Below are the code and all the weights of a small trained network. Each question names an input and a class and asks about switching units off, where a switched-off unit gives its printed mean instead of its output.

import numpy as np


def w(rows, s, z=0):
    codes = np.array(rows[::2]) - 128.0
    scale = np.full(codes.shape[1], s)
    scale[-1] = z or s
    return codes * scale


def norm(h):
    return h / np.sqrt((h * h).mean(-1, keepdims=True) + 1e-5)


def f(y):
    return y / 2 * (1 + np.tanh(0.7978845608 * (y + 0.044715 * y**3)))


def log_softmax(a):
    a = a - a.max(-1, keepdims=True)
    return a - np.log(np.exp(a).sum(-1, keepdims=True))


def net(x, mask):
    res = np.array(x, float).reshape(1, 6) / 4 @ E
    u = 0
    for l in range(4):
        y = f(norm(res) @ A[l][:, :-1].T + A[l][:, -1])
        res = res + np.where(mask[u : u + 7], y, B[l][:, -1]) @ B[l][:, :-1]
        u += 7
    return log_softmax(norm(res)[-1] @ U[:, :-1].T + U[:, -1])


A, B = {}, {}
E = w([
[143,139,122,127],'x0',
[163,140,102,124],'x1',
[121,112,81,227],'x2',
[28,119,201,149],'x3',
[97,108,150,129],'x4',
[65,209,3,87],'x5',
],0.0056)
A[0] = w([
[147,185,226,165,106],'L0N0',
[59,54,63,117,51],'L0N1',
[227,2,158,136,99],'L0N2',
[102,94,139,140,86],'L0N3',
[160,25,181,149,241],'L0N4',
[24,152,189,209,150],'L0N5',
[111,119,98,9,2],'L0N6',
],0.008,0.0029)
B[0] = w([
[92,214,127,100,165],'L0N0',
[202,137,100,100,130],'L0N1',
[2,228,195,171,240],'L0N2',
[203,204,118,106,125],'L0N3',
[163,247,77,143,255],'L0N4',
[110,151,64,139,218],'L0N5',
[182,175,103,161,160],'L0N6',
],0.0049,0.0045)
A[1] = w([
[254,172,107,92,248],'L1N0',
[135,62,218,114,145],'L1N1',
[133,231,110,151,183],'L1N2',
[105,56,168,194,187],'L1N3',
[133,139,201,179,94],'L1N4',
[197,89,232,197,134],'L1N5',
[19,155,159,124,134],'L1N6',
],0.0074,0.0018)
B[1] = w([
[90,114,207,144,211],'L1N0',
[193,247,16,62,118],'L1N1',
[128,38,110,158,254],'L1N2',
[169,184,33,91,123],'L1N3',
[119,195,91,159,157],'L1N4',
[1,222,123,164,147],'L1N5',
[190,82,201,165,205],'L1N6',
],0.0058,0.0052)
A[2] = w([
[63,147,146,216,216],'L2N0',
[188,130,84,155,120],'L2N1',
[35,128,140,155,250],'L2N2',
[139,54,81,80,149],'L2N3',
[220,169,234,2,227],'L2N4',
[244,50,142,82,254],'L2N5',
[183,136,79,201,98],'L2N6',
],0.0078,0.00096)
B[2] = w([
[167,53,211,47,254],'L2N0',
[101,41,175,147,136],'L2N1',
[255,136,52,93,210],'L2N2',
[227,111,176,55,151],'L2N3',
[45,85,79,132,229],'L2N4',
[93,57,157,75,145],'L2N5',
[86,104,157,145,170],'L2N6',
],0.0069,0.0049)
A[3] = w([
[15,194,191,108,247],'L3N0',
[108,119,109,150,64],'L3N1',
[148,99,82,255,195],'L3N2',
[112,41,74,105,100],'L3N3',
[211,182,6,114,160],'L3N4',
[165,73,197,181,99],'L3N5',
[219,64,156,177,182],'L3N6',
],0.0086,0.0011)
B[3] = w([
[162,80,83,128,252],'L3N0',
[119,188,123,121,121],'L3N1',
[66,162,51,83,192],'L3N2',
[187,157,160,191,237],'L3N3',
[144,168,255,112,178],'L3N4',
[77,151,152,78,237],'L3N5',
[202,44,121,120,250],'L3N6',
],0.0086,0.0042)
U = w([
[109,254,185,154,220],'0',
[137,27,138,145,95],'1',
[126,50,138,156,166],'2',
[48,80,27,144,172],'3',
[128,44,154,163,1],'4',
],0.0093,0.0018)

Each question gives the input, the list of numbers given to net, and the class t.
The units are the neurons (one row each of A and B). Each row of codes is followed by its name. A weight is (code - 128) times the scale printed after its matrix; where a second scale follows, it is the last column's (A, B and U).
mask holds one flag per neuron, layer by layer. A switched-off neuron (its flag False) gives its mean, the last column of its row in B, instead of its output. The means were averaged over made-up inputs and are rounded, as every weight is.
A unit's drop is (log p(t) with every unit on - log p(t) with that unit switched off) / (log p(t) with every unit on - log p(t) with every unit switched off).
The circuit of an input: a set's keep is (log p(t) with only the set's units on - log p(t) with every unit switched off) / (log p(t) with every unit on - log p(t) with every unit switched off). Starting from the 12 units with the biggest drops (on a tie, the unit counted first), units are removed one at a time, each time the one whose removal leaves the highest keep (on an exact tie, the one counted first), for as long as the keep stays at least 0.8.
units of the circuit, in order: the units of the circuit, biggest drop first
unit that matters most: the unit with the biggest drop
k most important neurons: the k neurons with the biggest drops, biggest first
top k neurons in layer l: the k neurons of layer l with the biggest drops, biggest first
drop of u: that unit's drop, to one decimal
input [-4,-4,6,-2,1,7], class 0: units of the circuit, in order -> [L3N4 L2N4]
input [4,-5,8,-4,6,-6], class 3: 4 most important neurons -> [L3N2 L3N4 L3N3 L1N0]
input [7,8,-8,2,8,5], class 3: unit that matters most -> L2N0
input [6,7,-4,7,0,-7], class 0: units of the circuit, in order -> [L1N5 L1N1]
input [-2,5,-7,2,6,-7], class 0: 2 most important neurons -> [L1N5 L3N6]
input [4,-2,-6,-3,8,1], class 3: 2 most important neurons -> [L2N4 L2N0]
input [0,-5,-1,-8,1,8], class 0: 2 most important neurons -> [L3N4 L2N0]
input [-3,-1,6,5,-5,7], class 0: units of the circuit, in order -> [L3N4 L2N2]
input [5,-6,6,0,-1,-7], class 0: units of the circuit, in order -> [L1N5 L2N4 L3N2 L1N3]
input [-5,-3,-4,-1,-3,5], class 0: 3 most important neurons -> [L2N0 L1N6 L3N4]
input [-5,3,6,0,-5,6], class 0: 2 most important neurons -> [L1N6 L3N4]
input [-3,6,-8,-6,-1,-1], class 3: top 2 neurons in layer 3 -> [L3N6 L3N4]
input [-2,-6,-4,-2,-6,7], class 0: 2 most important neurons -> [L2N0 L3N4]
input [0,-2,6,-3,5,-1], class 3: units of the circuit, in order -> [L3N2]
input [2,2,6,3,6,-2], class 3: top 2 neurons in layer 0 -> [L0N5 L0N4]
input [1,-6,1,-7,-2,7], class 0: 4 most important neurons -> [L1N6 L2N0 L3N4 L3N6]
input [0,-7,-8,-1,-2,-6], class 3: 4 most important neurons -> [L2N4 L3N0 L1N1 L3N4]
input [-2,3,-5,1,7,0], class 3: 2 most important neurons -> [L2N4 L2N0]
input [3,-4,3,-8,8,-8], class 0: top 2 neurons in layer 1 -> [L1N5 L1N4]
input [2,2,-7,5,-7,-3], class 3: unit that matters most -> L2N4
input [-3,1,7,-1,7,0], class 3: top 3 neurons in layer 1 -> [L1N6 L1N0 L1N3]
input [0,2,0,-3,2,-7], class 0: top 2 neurons in layer 0 -> [L0N2 L0N5]
input [-2,8,8,-3,-6,-5], class 3: drop of L1N6 -> 0.2
input [1,3,7,1,-1,-1], class 3: drop of L2N0 -> -0.1
